Here is a tiny trained network, its code and every weight. The questions are about switching its units off for an input and a target symbol, where a switched-off unit gives its printed mean instead of its output.

import numpy as np


def w(rows, s, z=0):
    codes = np.array(rows[::2]) - 128.0
    scale = np.full(codes.shape[1], s)
    scale[-1] = z or s
    return codes * scale


def softmax(a):
    e = np.exp(a - a.max(-1, keepdims=True))
    return e / e.sum(-1, keepdims=True)


def log_softmax(a):
    a = a - a.max(-1, keepdims=True)
    return a - np.log(np.exp(a).sum(-1, keepdims=True))


def net(x, mask):
    ids = ['ΘΛΣαγμξπτψ'.index(c) for c in x.split()]
    T = len(ids)
    res = E[ids] + P[:T]
    u = 0
    for l in range(3):
        r = res
        for j in range(3):
            rows = slice(2 * j, 2 * j + 2)
            q, k, v = (r @ M[l][rows].T for M in (Q, K, V))
            z = softmax(np.where(np.tri(T) > 0, q @ k.T / 2**0.5, -1e9)) @ v
            o = O[l][rows]
            res = res + np.where(mask[u + j], z, o[:, -1]) @ o[:, :-1]
        u += 3
    return log_softmax(res[-1] @ U[:, :-1].T + U[:, -1])


Q, K, V, O = {}, {}, {}, {}
E = w([
[145,104,119,117],'Θ',
[194,90,137,101],'Λ',
[131,8,151,181],'Σ',
[170,120,126,115],'α',
[90,90,95,194],'γ',
[188,133,127,111],'μ',
[141,19,125,145],'ξ',
[174,120,127,116],'π',
[201,121,142,90],'τ',
[134,77,126,117],'ψ',
],0.017)
P = w([
[112,116,33,108],'0',
[224,154,203,162],'1',
[12,115,175,85],'2',
[232,149,189,175],'3',
[8,113,160,105],'4',
[240,141,183,171],'5',
],0.015)
Q[0] = w([
[195,95,253,187],'0.h1',
[106,109,158,100],'0.h1',
[107,188,151,79],'0.h2',
[129,241,183,110],'0.h2',
[119,103,230,101],'0.h3',
[104,136,87,139],'0.h3',
],0.012)
K[0] = w([
[177,25,66,63],'0.h1',
[134,100,199,136],'0.h1',
[127,154,168,79],'0.h2',
[113,135,248,141],'0.h2',
[172,95,14,172],'0.h3',
[103,161,132,183],'0.h3',
],0.011)
V[0] = w([
[131,141,43,225],'0.h1',
[157,36,110,79],'0.h1',
[105,147,254,138],'0.h2',
[143,171,63,128],'0.h2',
[155,114,207,128],'0.h3',
[97,132,192,192],'0.h3',
],0.0092)
O[0] = w([
[184,123,111,203,200],'0.h1',
[196,23,21,120,210],'0.h1',
[45,58,139,163,10],'0.h2',
[113,184,116,98,143],'0.h2',
[121,89,144,39,86],'0.h3',
[194,151,254,164,114],'0.h3',
],0.006,0.011)
Q[1] = w([
[147,144,79,162],'1.h1',
[123,46,136,163],'1.h1',
[150,73,147,195],'1.h2',
[125,223,194,193],'1.h2',
[97,215,170,164],'1.h3',
[54,57,148,246],'1.h3',
],0.012)
K[1] = w([
[130,57,198,179],'1.h1',
[174,205,91,209],'1.h1',
[113,178,44,241],'1.h2',
[5,226,135,71],'1.h2',
[67,202,130,134],'1.h3',
[42,88,254,236],'1.h3',
],0.0099)
V[1] = w([
[10,5,116,175],'1.h1',
[127,130,103,116],'1.h1',
[124,225,131,70],'1.h2',
[181,187,45,125],'1.h2',
[106,165,254,143],'1.h3',
[18,126,111,204],'1.h3',
],0.0078)
O[1] = w([
[118,2,200,103,79],'1.h1',
[122,125,108,146,134],'1.h1',
[180,189,84,160,29],'1.h2',
[202,105,70,75,248],'1.h2',
[148,167,128,89,23],'1.h3',
[145,55,126,89,88],'1.h3',
],0.009,0.012)
Q[2] = w([
[133,105,182,233],'2.h1',
[142,113,69,249],'2.h1',
[121,228,132,117],'2.h2',
[206,159,68,192],'2.h2',
[66,144,84,130],'2.h3',
[56,158,161,97],'2.h3',
],0.013)
K[2] = w([
[172,206,51,104],'2.h1',
[173,73,48,186],'2.h1',
[155,171,185,143],'2.h2',
[223,77,139,104],'2.h2',
[80,163,196,75],'2.h3',
[124,247,153,106],'2.h3',
],0.011)
V[2] = w([
[2,55,195,106],'2.h1',
[94,243,134,58],'2.h1',
[79,79,55,161],'2.h2',
[150,201,21,61],'2.h2',
[178,112,231,204],'2.h3',
[81,66,225,78],'2.h3',
],0.0083)
O[2] = w([
[179,44,64,238,60],'2.h1',
[107,99,240,166,4],'2.h1',
[100,162,228,227,201],'2.h2',
[127,90,3,254,148],'2.h2',
[75,173,14,135,83],'2.h3',
[107,238,112,165,77],'2.h3',
],0.0095,0.024)
U = w([
[66,10,106,150,198],'Θ',
[42,123,85,65,131],'Λ',
[182,155,115,209,54],'Σ',
[119,88,156,102,111],'α',
[106,89,146,97,110],'γ',
[166,72,179,129,64],'μ',
[152,131,90,101,96],'ξ',
[152,155,159,147,129],'π',
[176,89,175,172,77],'τ',
[45,114,115,146,252],'ψ',
],0.012,0.015)

Each question gives the input, a string of symbols that net reads in full, and the target symbol t.
The units are the heads (2 rows each of Q, K, V and O). Each row of codes is followed by its name. A weight is (code - 128) times the scale printed after its matrix; where a second scale follows, it is the last column's (O and U).
mask holds one flag per head, layer by layer. A switched-off head (its flag False) gives its mean, the last column of its rows in O, instead of its output. The means were averaged over made-up inputs and are rounded, as every weight is.
A unit's drop is (log p(t) with every unit on - log p(t) with that unit switched off) / (log p(t) with every unit on - log p(t) with every unit switched off).
The circuit of an input: a set's keep is (log p(t) with only the set's units on - log p(t) with every unit switched off) / (log p(t) with every unit on - log p(t) with every unit switched off). Starting from all 9 units, units are removed one at a time, each time the one whose removal leaves the highest keep (on an exact tie, the one counted first), for as long as the keep stays at least 0.8.
units of the circuit, in order: the units of the circuit, biggest drop first
unit that matters most: the unit with the biggest drop
heads that matter: for each layer, one digit per head in row order, 1 if its drop is at least 0.15 and else 0, layers parted by /
input γ γ ξ γ Θ Λ, target ξ: heads that matter : 000 / 101 / 010
input γ Λ γ π, target ξ: units of the circuit, in order : 2.h2
input γ τ Λ γ γ γ, target ξ: heads that matter : 010 / 101 / 010
input ξ τ Σ Σ α, target Θ: heads that matter : 100 / 000 / 100
input ξ γ Θ, target Θ: units of the circuit, in order : 2.h1; 1.h1
input Λ τ Λ Σ, target Θ: units of the circuit, in order : 2.h2; 1.h2
input ξ Λ Σ ξ γ ψ, target Σ: units of the circuit, in order : 1.h1; 1.h3; 0.h1; 2.h3
input Σ Σ γ Σ π γ, target π: heads that matter : 000 / 111 / 011
input Σ τ γ, target Θ: units of the circuit, in order : 2.h1; 1.h3
input ξ Σ γ ξ, target Σ: units of the circuit, in order : 2.h1; 1.h1; 1.h3; 2.h3
input Σ ξ Σ, target ψ: units of the circuit, in order : 2.h3; 1.h2
input Λ ξ Λ, target ψ: units of the circuit, in order : 1.h3; 1.h2
input ξ τ γ Λ, target Σ: units of the circuit, in order : 2.h1; 1.h1
input Σ Σ τ γ Σ, target Λ: unit that matters most : 2.h3
input ξ γ α Λ τ Σ, target Σ: heads that matter : 010 / 101 / 100
input Θ Σ γ, target Θ: units of the circuit, in order : 1.h3; 2.h1; 0.h1
input γ ξ τ, target Θ: units of the circuit, in order : 2.h1; 0.h2
input Σ Λ γ γ, target π: units of the circuit, in order : 2.h2; 1.h1; 2.h3; 1.h3
input Λ ξ ξ π, target Θ: units of the circuit, in order : 2.h2; 2.h3; 1.h2; 0.h2
input γ ξ μ Σ, target ξ: unit that matters most : 0.h2
input Λ Λ ψ, target Θ: heads that matter : 101 / 000 / 100
input μ μ γ Λ, target Λ: heads that matter : 010 / 100 / 100
input ψ Λ Σ γ, target τ: heads that matter : 111 / 100 / 011
input Σ Λ Θ τ ξ Λ, target π: heads that matter : 010 / 111 / 011
input α ψ Σ Σ Θ Λ, target α: heads that matter : 011 / 111 / 101
input γ ψ γ μ Σ τ, target ξ: heads that matter : 010 / 101 / 010
